Rows lie near named flat spaces through zero. A row that begins with a name and a colon came from that space; any other row is followed by the name of its block's space that it lies nearest.
z443_z348:  -7  22 -18  -3  28 -28 -48 -16   7  20 -24  -5 -19  55   9 -14  25  74  56  -3
z269_z323: -22   8 -23   3   3  -2   2  37  26  -7 -11   0  -8   9 -12 -19 -17  -9  30  17
z91_z97: -18  21   2   6  -6  -8 -27 -43   4  13  -5  44   1  -2   8  -4   9  40   2   0
z510_z979: -37  32 -32 -45  21  25  21   1  29 -15  49  -5  14   2 -21 -12 -39  -1  18  19
z269_z323:  35 -20  12  13   8   9   2   7 -56 -20  55 -37  -2  -8  16  16   7 -30 -27  -9
z510_z979: -53  57  -5  18 -26 -35 -35   0  20  10  -4  34  -8 -16  16 -24 -13  73  40   2
z443_z348: -31  16 -16   6  17 -10 -33 -20  15  11 -40  44 -19  11   1 -17  10  33  15  17
z91_z97: -65  26 -28  76 -45  18   3  65  18   0 -10  40  10  33 -37 -77   0  21  84  26
z443_z348:  29 -36  -7  37  -1 -18 -47 -43  -1  19 -32  18  -1  51   5 -15  41  -2  27  -9
z91_z97:  -7  16  20   7 -26  -4  15  23   0   7 -11   1   3 -17   1   5  -1  25  -1  -9
z443_z348:   7  55  17 -41  21  22  38  72 -47 -29  93 -62 -12 -28  13  47 -29  35 -25  -2
z269_z323: -27  48  -9 -17   7  24  -5  -8  36  24 -24  60   3  39 -24   4  11  75  28  13
z269_z323:  11 -10  43 -26   2  26  63  27 -30  -2 -24 -29   2 -46  -5  29   2 -10 -66  -8
z510_z979:  -7  26  11 -57  18  -2  42  26  -3   6   9 -89  11  13  -7  -2  -6  61  27 -22
z91_z97: -13  25   8  27 -29 -11 -25 -14   6  15  -4  42   4   3   7  -4  11  45  17  -5
z510_z979:  -6   3 -15 -22  15  23  16   4  17  -8  11  10   4   3 -16   6 -15 -21  -7  15
z91_z97: -31  24  -2  40 -52 -11   0  15  -1   0  42 -12  27   4  -4 -45  -9  29  57 -12
z91_z97: -65  43  -2  35 -10  -8 -41 -51 -39 -13  47  62  -8 -59  28 -31 -11  32 -20  17
z91_z97: -30  -8 -16  23  24  43  32  91   5 -13 -73  39 -37   1 -36 -13   0 -40 -14  50
z269_z323:   9  16  -3 -17  15  29   8  -2  -1  10  17   1  10  45 -18   9  16  37  19  -1
z510_z979:   0 -14   2 -36  49  37  53  41 -36 -16  -1 -65  -8   4 -20  -2   2 -15 -21  10
z443_z348:   3  33   5  13   7 -46 -57 -14 -21  15   4 -13 -22  24  35   1  23  88  38 -18
z269_z323:  20  -2  27  -8  -5   2  -8 -58 -18  18   0  16  13  -2  11  21  25  31 -28 -20
z269_z323:   1   2  35  28  -4   3   0   4 -58   0 -11   8 -16 -32  19   8  24  22 -42  -5
z510_z979:  -7   0  34 -17 -27 -13  32   2  28  29 -80  -2  10 -21  -7   5   8  32 -11 -19
z443_z348:  38 -16   9 -10   3  20  14   8  -2  -3   9   4   2   5  -4  37   3 -31 -29  -2
z269_z323:  14  12 -18  16  11  10 -26  10 -21 -21  70  10  -9  13  10  13  -7 -14   4  11
z269_z323: -14 -18   4  15  -3  -9  27  61 -14 -21 -22 -36 -18 -40   2 -16 -19 -46 -15   9
z91_z97:   9 -13  -1 -54  11  -3  25 -38  30  18 -10 -53  31  29 -16  -8   1  16  25 -23
z510_z979:   3   2 -11 -29   8   9  14 -10  12  -5  36 -25  18  11  -9   1 -15  -8  10  -4
z91_z97:  42   1  19 -12 -22 -24 -17 -31  17  24   1  -8  16  23  14  31  16  35  12 -34
z443_z348:  11 -15   1  -1   8  32  12   0   5  -6 -13  50  -5 -14 -12  26  -2 -46 -47  20
z510_z979: -40   5  38  36 -32 -35   3   9 -21  20 -85   0 -13 -46  16 -34  20  51  -6 -13
z443_z348:  91 -24  12 -40  34  48  12   9  19   5 -14  50 -14  31 -13 107  17 -48 -71   9
z443_z348:  -1  16   4  12   4 -18 -38 -19  -2  11 -22  41 -21  -2  19  14  14  33  -7   3
z510_z979:  -6 -31   2   4  16  15  24  -3 -42 -17  13 -41   4 -16  -4 -27   3 -39 -20   3
  6  29 -15 -27  49  18   3  52 -23 -14  37 -40 -24  35  -3  17  -1  34  18  12 | z510_z979
-26  -8 -23  -9  44  23  -3  -9  -2 -11 -25  31 -21  -2 -12 -13  -1 -26 -21  34 | z91_z97
  9 -36  21 -13   1   3  39 -10 -27   0 -11 -64  18 -14  -5 -16   9 -21 -18 -20 | z510_z979
-20  24 -12  -4  21   1  -6  16 -18  -6  22 -24 -10  15   1 -16   0  36  26   6 | z443_z348
-27  47  19 -56   2  -5  42  39  38  25 -57 -26  -1  -1 -15  12  -8  86  19 -10 | z510_z979
 28 -28   0  48   3  -6 -56 -42 -17  12 -30  62 -17  26  13   7  42  -9 -11   5 | z443_z348
 17  -1 -35  -5   2 -10 -34 -21  25 -20  71  12   5   7  11  13 -31 -48  12   7 | z269_z323
-27  40 -32 -30  74  40 -13  23   1  -7 -11  47 -41  34 -17  15   4  37  -2  47 | z443_z348
 11  -5  11   1   1   4   0 -15 -18   6   2  -8   5   8   2   3  16  14  -5 -10 | z269_z323
-13  14 -24 -33  33  -8 -19 -13  48  22 -55  16 -12  47 -14  -5   9  43  38  10 | z443_z348
-19  22 -36 -11  -8 -18 -34 -20  65  -7  20  58  -2 -13   5   8 -43 -27  12  20 | z269_z323
 41 -40  -7 -60  65  19  16 -10  22   6 -65  -9 -20  26 -15  41  13 -39 -40  11 | z91_z97
  3 -19 -18  42  28  25 -34 -14 -35  -7  -1  46 -20  31  -4 -14  31 -18  -5  25 | z443_z348
 -2   1  43 -62  -3  17  96  65  25  18 -87 -56   7 -28 -28  25  -7  22 -30 -15 | z91_z97
 41 -25   8   2  -6   4   4  -3  -4   3   9 -17  10  19  -1  19  12 -23  -5 -14 | z443_z348
  3   6   1  15 -19  -1  -4  12  20  15 -22  17   5  27 -10  -3  12  23  28  -4 | z91_z97
 35   7   6 -22   8 -31 -36 -25  35  30 -45  16 -12  36  14  38  21  48  14 -17 | z443_z348
-60  31 -32  40  18  -3 -36  10 -43 -30  55  13 -24 -17  14 -50 -15   9  21  31 | z510_z979
 44 -13  -4  17 -15 -16 -36 -28   1   2  39   5   9  26  16  19   9 -13  13 -17 | z510_z979
-28  13  -1  33  -7 -26 -41 -26  -9   8 -22  36 -15 -12  19 -24  12  32   9   4 | z443_z348

Rows lie near named flat spaces through zero. A row that begins with a name and a colon came from that space; any other row is followed by the name of its block's space that it lies nearest.
z188-z332: -17  -4   1  -4   5  -1   8 -29   1  21  17   5  33 -11 -79 -59   1 -23 -33  -8
z566-z934:   3  47   9  13  35  17  48 -17 -21 -30  20  23 -16 -20   1   7  34   3  13  31
z539-z217:   7  -2 -16  -4  -1  -1   9  26 -30  -8   6  22  12  -4 -27 -13   8 -45  -6 -13
z188-z332: -13 -24  30 -19   4  11  -5 -13  57 -12  -3 -23   9  -5   0  26  22 -13  -5  -3
z566-z934: -35 -46  -2   3 -14  55  -8   0  28  -4  30  -4  23  -5  44 -18   8 -23 -66 -60
z566-z934:   5 -74 -22  19 -12  12  22  -1 -36  14  32 -34  15 -56   9 -32  34 -18 -50  -5
z346-z830:  46  19 -25 -21 -49 -38 -15 -23  17 -10  13  15  -9 -21 -78 -26 -29 -48  33  33
z539-z217: -15  -3  49  11  47 -32 -17  25 -12  25 -43  -5  13  13 -49  19   4  20  50  39
z95-z110:   8 -46   8 -29 -22   6 -53  23   6 -72  -2   3  10   0 -15  37   6 -33  83  29
z188-z332:   63  -35  -38   38    3  -19  -37   21  -16   65  -35  -28   -6   -5  -21  -48 -108  -15  -16  -15
z95-z110:  21 -35 -23  57  14  44 -21  52 -34 -17  19  15  20 -45 -21 -39 -29 -78  -6 -24
z95-z110:  18   4 -72  34 -70 -40 -11 -11 -42  20  35 -28  12 -56 -47 -65  -2   7 -20  -1
z566-z934:   12   33  -14  -51   29   32    4  -88  -11 -101   10    0   -6   30  -18    3   -9   62   79   49
z95-z110: -14 -25  20 -24 -33  20   3 -33  38   9  45  38   9 -12 -30 -42   0 -55 -35   1
z188-z332:  24 -20 -45  17  -9  16 -18  -5 -93 -48  25  13  -6 -14   7 -32 -22  31  59  42
z95-z110:   0  42 -30  43   8 -20 -25  19   2  10 -28 -42  17  -8 -29  -7 -20  27   3 -30
z566-z934:   20  -36  -36  -23  -70  -67   37   31 -103   22   38   33   -4  -37  -34  -25   64  -43   -1   43
z188-z332:  15   2 -26  -6 -18  19 -31   3 -44 -25  16  54  -6  26  -4 -37 -58 -10  38  10
z95-z110:  31 -22   1  -3  55  42  -4  30   6 -46 -32 -12  -3  15  29  40 -24 -32  20 -22
z566-z934: -21  22   5 -17 -10   1 -17  -8  36   1  -8   5   9  30  -5   3 -12   6  -8 -28
z346-z830:  -4  38  -2  -4   8  18   3 -10 -15   9   6  54 -11  39   7 -28 -45   5  -5  -8
z346-z830: -13   1  95 -15  37  20  45 -32  88  38   2  26 -36   3  43  39  20 -15 -30  33
z346-z830:  23  17  17 -32 -16  -1  21 -36  40   0  14  30 -32   6   7   6 -12 -22   0  26
z566-z934:  25  35 -22 -14 -27 -41 -10  18 -29  -6  -9  30 -12  14 -34   1 -17 -13  44  21
z566-z934:  22 -41  35  52  63  -2   5   3  10  43 -35 -64 -11 -37  15  17 -11  35   2  34
z188-z332: -32 -16  10   3  -3  35   9 -20 -12   6  45  40  22  -9 -23 -57   6 -26 -36  -8
z95-z110:   5   5 -12  24   3  -1  26  11 -44   5  11   1 -18 -17  43   6  21  25  -4  14
z346-z830: -14   3  33 -14 -14 -36   2  74 -19  18 -24  39 -21  30  47  66  36 -14  25   9
z188-z332:   1 -16 -46  -1 -56  21 -48  42 -56 -59  18  29 -15  22  82  19 -17  18  52  -9
z566-z934:  17 -19 -18 -28   6   2  -8 -14 -12 -30 -14 -20   1  19   3  10 -12  17  24   4
z346-z830: -35 -23  42  24  48  18  10  32 -63   7  -6  24  -3  13  46  18  28  43  27  33
z346-z830:   7  40  -2 -13 -16  23 -17 -27  13 -45  33  63  -1   5 -53 -35 -35 -42  39  20
z95-z110:  27 -52 -23 -29 -19   9  27 -38 -12  -6  23 -21 -13 -17  30 -11   9   1 -28  11
z346-z830:  -9 -28 -17  30 -46 -18  20  17 -23  33  28 -26 -10 -47  56   3  52  16 -45  -3
z188-z332:  13 -50  20  11   9  39 -14   3  14 -21   7  -7 -21 -14  66  26 -12   1  18  20
z539-z217:  51 -35 -65 -12   2 -60  15 -26 -41   4 -25 -99  32 -45 -98 -29  17   9  -4   7
z539-z217: -12  40  34   0 -11  12   0  24  13   1   4  65 -44  35  82  42 -10   8  21  13
z566-z934:  37  22 -54 -30 -26 -45   7  22 -39 -13 -18   0   0  13 -35   4  -3 -24  14 -14
z95-z110: -16 -43  41  -7  26  16 -17  21  -3  14  -9  27  16  18 -18  -8 -13 -30   8   7
z346-z830:  -5 -28  -3  -8  51  33  15 -26  -1 -14 -21 -52   8  17  44  16   2  52 -21 -22
z539-z217: -28 -29 -11  -7  -9  14  -3  24 -25   1  12  12  30   8  -5 -20  17 -25 -32 -39
z539-z217: -53  46  20  25 -53  -1 -36 -47  58 -12  40  -3  -1 -23   3  -7  21  60  21  25
z539-z217: -18  -2 -22  30 -30  28   3  -4  23  -9  38 -18  12 -41  25 -17  25 -13 -51 -39
z95-z110: -30  39  29 -11 -24  32  15 -41  78 -43  39  12 -19 -14  48  36  45   6  -6   4
z188-z332:   6 -55  26  -6  -4  33 -37   3  55  -4  -4  -4  -2   4  27  11 -37 -31   0  -9
z346-z830:  19 -19  35 -19  73  26  29 -70  38  12 -23 -36 -11  13   1   0 -28  38 -12  25
z539-z217: -42 -42  18   2  20  16 -28 -32  23  10  -4 -45  46   0 -41 -31   1  32 -17 -15
z566-z934:   6 -61  -8 -17  -5  -2 -16 -17  -8   1  -7 -40  11  -1   3  -5  -5  22   1   6
z539-z217: -37  23  30  -7 -12  41 -14  10  15 -16  29  80  -4  32  25  -7 -12 -27   5 -10
z188-z332:  14   9  28  40  61 -21  21  13 -27  28 -33 -25 -14 -18  -4  21   8  38  27  46
z539-z217:  19  24  15 -40  11 -16  12  31 -30   4 -30  62 -36  67  39  40 -25  -4  36  15
z346-z830: -16 -27  47  21  24   3  24   4 -27  25  11  13 -18 -19  34  11  34  25   9  53
z95-z110:  21  14 -29 -10 -14   5 -23 -12  42 -56  -9 -43   2  -9   0  30  -3   1  26 -17
z188-z332: -19   8  16  -1   2 -12 -48  37  -6   0 -27  26  15  37 -27   6 -28  -2  45  -2
z539-z217:  12 -35  16  13  13  31   2  23 -22  -4  20  43  -3 -16  -2 -19 -13 -58   3  15
-24 -99  42 -48  13  30   5  10 -21 -13  -2   3  -7  34  91  47  36  20   4  15 | z566-z934
-21  73  16  39  17   1 -10  48  -1  -7  -9  44  -2   8  -9  16   0 -13  28  -8 | z95-z110
 -9 -12  44  23  18 -25  43   4  15 105 -16 -11 -29  -3  55  10  11  30 -68   6 | z346-z830
-14  42  32  21   7 -10  -6  46 -15  -6   4  63  -1  -3 -37   8  13 -42  44  27 | z539-z217
  7 -51   3   9  27   0   9 -12 -39 -12  -5 -47   3 -26  10  10  29  42  23  39 | z346-z830
-28 -26 -13  11  -6  25  -7 -15  20   0  16 -36  32 -18  -3 -25  15   4 -48 -43 | z539-z217
-55  25  13  41 -54  44  -1  11  47 -11  73  44  10 -47  26 -20  46 -51 -52 -35 | z346-z830
-31  39  12  15 -35  -5  -9 -31  19  12  40  35   6 -18 -43 -44   4   1  -2  20 | z566-z934
-45   6  45  25  14   6  -3  52   8  29 -12  22   0  15  47  34  26   5 -12 -17 | z188-z332
-51 -47  48  30 -11  37 -27  -1  27  -8  38   2  17 -37  18  -4  35   0   3  19 | z95-z110
-11  33 -14  39  -6 -15  16  48  -3   6  -2 -16   7 -32   8  22  46 -18 -26 -34 | z539-z217
 37  49  16  -3  40   6  17 -23  46  -4 -30  -4 -40  20  27  37 -39  16  17  14 | z539-z217
-19 -23 -22  40 -15  -3 -17  34 -39  54   8   5  26  -9 -15 -57 -21 -11 -48 -39 | z188-z332
 21  41 -19 -60  -7 -35  33 -55  34  19 -24 -20 -16  43  -7   8 -13  31 -29 -15 | z95-z110
  0  23 -18   9   2  47   6 -58  -4 -18  43  30  -2  -4  -8 -62 -38   9 -15   2 | z346-z830
  1 -57 -14   1   8  -4   5  15 -51 -30  -7 -55   5 -22  40  36  53  42  24  18 | z346-z830
-35  49  18  42 -10  18 -48  26  52 -51   7  -1  13 -21  -5  33  18  -3  47  -8 | z95-z110
-38 -24 -14  17 -47  52   0  19 -15  31  60  65   9   3  54 -60 -14 -45 -87 -61 | z188-z332
-28  76  29 -29 -56  14   0 -21  77 -32  56  94  -7   2 -40 -10  15 -79   2   1 | z95-z110
 58  29 -11  -5  13 -32  27   8 -10   4 -29  -5 -45   3  24  40 -15   5  27  30 | z539-z217
-28 -38   3   9  -5  25 -24   4 -32 -31  25   7  23 -12  -5 -17  18   7  25  14 | z188-z332
-26 -55  19  36  28  35   1  -7 -53 -24  32 -11  18 -45   3 -20  40  27  23  44 | z188-z332
 10 -41  40 -16  44  -9   4 -55  68   1 -21 -73  28 -36 -90   0  17 -10   4  31 | z188-z332
 -2 -90  33 -23  10  41  -5  -7   6  -1  20  18  12  -6   0 -20  -6 -51 -16  10 | z95-z110
  5 -36   8 -41 -35  14 -12 -21  27 -30  29  24   4  -5 -20  -8   3 -50  10  14 | z95-z110

Rows lie near named flat spaces through zero. A row that begins with a name and a colon came from that space; any other row is followed by the name of its block's space that it lies nearest.
z206-z691: -18 -12 -49 -10   7  -2 -35  -1 -30  24  21   9   1   2  -6  43 -20 -35  -9  52
z206-z691: -20 -34  47 -17  -3 -24  18  11 -21  -5   9 -40 -38  20 -17  89 -37  -9 -34 -28
z206-z691:  40 -15 -38  41 -21   1 -11  31   2 -32   1 -71 -21  -8  -3 -34  44  10  26 -15
z617-z184: -12  39  40 -18  20 -12 -11 -26  12   0 -24  48  27 -52   7   7 -16  -4   0  23
z745-z322: -33  28  -5 -23 -41  22   1 -57  14  31   2 -23  14  15 -26  -1  33  16  34   2
z492-z650:   5  24  23 -26  -7  -4  12  14  25   2 -37  53  -2  -3  20  39 -45  17 -26 -71
z492-z650: -44  34 -32  20 -29  -8  37  16 -13  -1  64   1  44  42  38 -17 -49  -4 -46 -74
z206-z691:  32   1   3  13  -9  -1  19  33  26  -2 -68  10  21 -12  25 -26  17  30  31 -46
z901-z941: -12  21  36 -31 -26   2   5 -41  30  19 -50 -18  -1  16 -15  32  33  15  35 -21
z617-z184:  25  -1 -55   2 -12 -20 -30  -1  -7 -11   0 -25 -30   1  -7  21  -8  10  -3  -6
z206-z691:   6  16 -36  19   1  23 -10  64  -6  -6  13  68  34 -60  34 -13 -53 -11 -31 -26
z492-z650:  11  13 -50   8   4  -6  13  18   4  10  -3  52  27  30  37 -39 -29  16 -16 -33
z617-z184:  -3  30 -21 -33 -25   3 -35 -33  15   5  -2  -3 -32   9 -18  55  -4  -3  -6 -18
z492-z650: -27  21 -32  10 -29   2   0  12 -21   9  23   4  42 -58   5   6 -41  11  -7 -11
z901-z941:  19  21  24  -1  10   0  -8  24  17 -34   2  31 -21 -29  14  13 -30  -4 -37 -43
z206-z691:  15 -16 -10  17  42 -35 -39 -26 -20 -21   9 -43 -19   4 -10 -12  42 -36  17  96
z492-z650: -29  33  -4 -13 -26  17   7  14   8  15   3  35  30 -14  16  27 -37  -3 -19 -50
z617-z184:  13  26  -3  16 -19  12 -28  15  20 -23 -18 -31   2 -34   5  -1  40 -19  24 -13
z617-z184: -64  57  21  -8 -30  17  19 -46  17  19  28 -11  51  39  10 -18  29 -23  11 -18
z745-z322:   5   9  14  31  10 -22  36   6  -1 -32  32 -12  11  19  23 -60  -8  17 -22 -32
z745-z322:  16 -46  -3  22  10   5  26  58 -23 -11  23   5 -13  -5   6  -6 -38   9 -31 -23
z206-z691:   10    3 -108   16  -18   -4  -34  -26  -17    4   51  -40  -17   51   -9  -33   22   -2    7   29
z745-z322:   1  23  42   0 -16 -17  20   6  19 -29  -6 -20 -14   1  10  21 -15  13 -21 -73
z745-z322:   6 -56  72  11  61 -90  34 -14 -34  -4 -64 -40  16  -7   4  12   3  12  27  75
z206-z691:   7  12 -20  -3  16  14 -23 -14  13 -10  34  12 -27  56   5 -17  22 -35 -18  10
z492-z650:  10 -46 -30  21   3   0   6  49 -17  25 -43 -13  27   9  16   0  21 -11  36  21
z745-z322: -16  27  21  35   1   4   4  59  -5 -35  30   7  35 -50  38  -3 -28 -39 -34 -37
z901-z941:  -9   3  74   6  46   2 -13   0  -7 -46  56   8 -29 -30  -8   5  -8 -50 -46  38
z617-z184:  27  39 -88   3 -31  33 -51 -42  10  -3  33   4 -11 -51 -32 -60  22  36  25  30
z901-z941: -35  10  83  -5  24  29 -10  33   7  -8  -1  27  19 -37  13  44   7 -77 -15  17
z206-z691: -15 -13 -11   2 -28 -36  27 -26 -27   4  19 -57  -4   2 -22  14 -27  48  -2 -15
z492-z650: -28  41 -37  -7 -28  -8 -10 -10   4  26 -22   9  51  -7  21  18  -7  -5  18 -14
z901-z941:  44  40  47  -3  26 -32   1   4  35 -40 -57  54   0 -62  26 -19 -26  36 -12 -40
z617-z184:   6  -5  11  11   0  -8   0  22   0 -13 -13 -20  -1  -8   8  14   5 -11   2 -12
z745-z322:  38 -21 -40  50  29 -45 -16  24 -22 -37   2 -49  -2   0  20 -44  25 -12  11  40
z901-z941:   9  10  -6  -1  31  -7   0 -18   9  -5  13  36  -2  45  17 -41   5  -9 -15  14
z617-z184:   2  -9 -26  53 -27 -28  10  44 -25 -34  24 -90  12 -19  13  -6   4  -1   2 -31
z617-z184:  35 -40  17   7  44   7  23  36   3   1 -25  57  -4   9  16 -41  -8  11  -7  10
z617-z184:  44 -37 -25  10  14  11 -16  31   7  -3 -30  -5 -31  26   2  -9  34  -8  18  11
z617-z184:  38  12 -62 -12  11 -61 -48 -10  -1 -12 -40  -3 -32  19  16  50 -21   0  -8  -2
z745-z322:  41   4  17  -8  15 -11  34 -33  25 -20   1  31 -34  31  -5 -68 -10  69 -17 -37
z745-z322:  14 -56 -35  22  31 -23   1  27 -36   4  10 -19  -8  36   7  -8   0 -17  -3  47
z901-z941: -46  47  40 -29 -33  -1  -6  -5  12  17 -36  12  36 -52   6  83 -28 -14   2 -37
z492-z650:   8  18 -14  -8   6  14 -14 -19   7  -1  16  35  -4 -17  -7 -26  -6  10  -7  14
z206-z691:   0  12 -11 -15  -7 -19  24 -26  12  23 -35  21  20  34  13 -15  -8  39  13 -25
z901-z941: -44  53  44 -27   1  14 -18 -17   4  -7  37  49  11 -52  -2  47 -48 -33 -45  -6
z745-z322: -16   9  33 -23 -15 -11  -4  -6  10   4 -29 -19 -11   5  -4  69  -3 -12   0 -27
z206-z691:  28  25  -5  32 -31  39  19  33  31 -17 -17   8  31 -56  13 -82  25  43  29 -53
z901-z941:  29 -18 -26  11  -5 -33   6 -16  -7 -19   9 -51 -39  35 -12 -14   6  35  -1 -12
z492-z650:  -9 -32  29 -15 -11 -16  -3   0 -10  24 -64 -46   1 -21 -21  71  20  -1  43  25
z745-z322:  -8  26  30 -10  12  -9   4  13  15 -17   5  31  -6  24  27  27 -28 -26 -41 -47
z901-z941:  33 -39  19  48   8 -31   6 104 -19 -43 -39 -45   1 -59  31  36 -17 -17  -6 -36
z901-z941: -50  27 -38 -41 -73  48  -7 -43  -1  61   7   7  27 -38 -42  41 -17  35  27 -10
z492-z650:  -3  28  17 -12  -8  -8   8   4  19  -7 -13  21   0  10  18  22 -23   2 -21 -55
z492-z650: -30  27 -64   0 -24 -15  -8 -21  -6  42 -24  -5  61  28  23  -2  14  -7  37  14
-14  -4   9   5  13 -31   4 -19 -13  -2   5 -29   6  28   4   6   9 -15   2  24 | z901-z941
-13  23 -18 -23 -31  68 -12  36  27  25   0  63   6   0  10  30 -15 -22 -15 -57 | z901-z941
-26  35 -54  -2 -11  18  -9 -39 -13  22  51  39  40 -26  -7 -52 -21  17  -3  36 | z206-z691
  4 -65  19   0  23 -24 -18   9 -41   6 -21 -48 -23 -41 -35  58   5 -15  21  83 | z617-z184
-12  45  15  -7  -8   2 -20 -40  11 -23  36  -9 -10 -24 -14  -4   4  -6 -12   3 | z492-z650
-21   7  75 -27  17  45  -3   3  24  -4  17  37 -25  13  -7  33   9 -49 -28  -7 | z206-z691
 29  12  14  -4  -6   8  -9  30  17 -28 -10  27 -28 -51   1  20 -34  18 -27 -52 | z617-z184
 40  -9 -57  -2 -15  49  -2   4  14  11  12  44 -21  -7 -18 -63  -1  52   6 -13 | z901-z941
 -7   1  24 -18   2  34  27  -2  15  13  15  52  -3  23  -1 -20 -16  14 -21 -29 | z617-z184
 26 -22 -37  43   7  -8 -31  59 -27 -33  17 -34  -6 -58   7   2  -4 -25  -5  23 | z206-z691
 33  34 -55  28 -26  -7 -33  16  12 -35  -1 -31  -4 -36  12 -22  14   8  10 -30 | z617-z184
 -4  19   1  -1  29 -12  -8   1   4 -21  40  29 -16  54  26   0 -19 -41 -51 -13 | z901-z941
 -5   5  14  36  -6  25   6  77  13 -24   5 -14  19  17  44   0  23 -59 -11 -56 | z492-z650
 29 -12  24   7  12  11  -9  35  24 -11 -53  -1  -8   0  14   4  40 -21  24  -8 | z206-z691
-18 -45  -5   7  -9  21  13  41 -15  36 -25 -21  24  23   4  25  24 -27  30  13 | z492-z650
-36  36  65 -48  33   9  12 -80  26  23   8  68   8  47  -6 -14   7 -12 -12  33 | z206-z691
 28  -7 -37  36   3  35 -50  34   1 -18   2 -24   2 -54  -5 -37  61 -38  38  57 | z206-z691
  9 -62 -13  -2  12  26   5  49 -29  23   2  29 -12 -23 -15  23 -33   2 -10  24 | z745-z322
-20  -9  37   1 -22  53 -13  62   6   8 -23  -2  17 -59  -1  58  14 -47  14 -14 | z492-z650
 14 -15 -11   1  41 -92  11 -12 -26 -17  -6  -9 -18  60  27  25 -48   6 -39  -1 | z206-z691
 14  18  47  -3  41 -24  16  -9  21 -23 -15  40  -2  26  28 -27  -5  -4 -22 -13 | z206-z691
 16 -10  51  13  30 -31  15  40  -2 -22 -44  18  16 -49  25  11 -25   1  -8  -9 | z206-z691
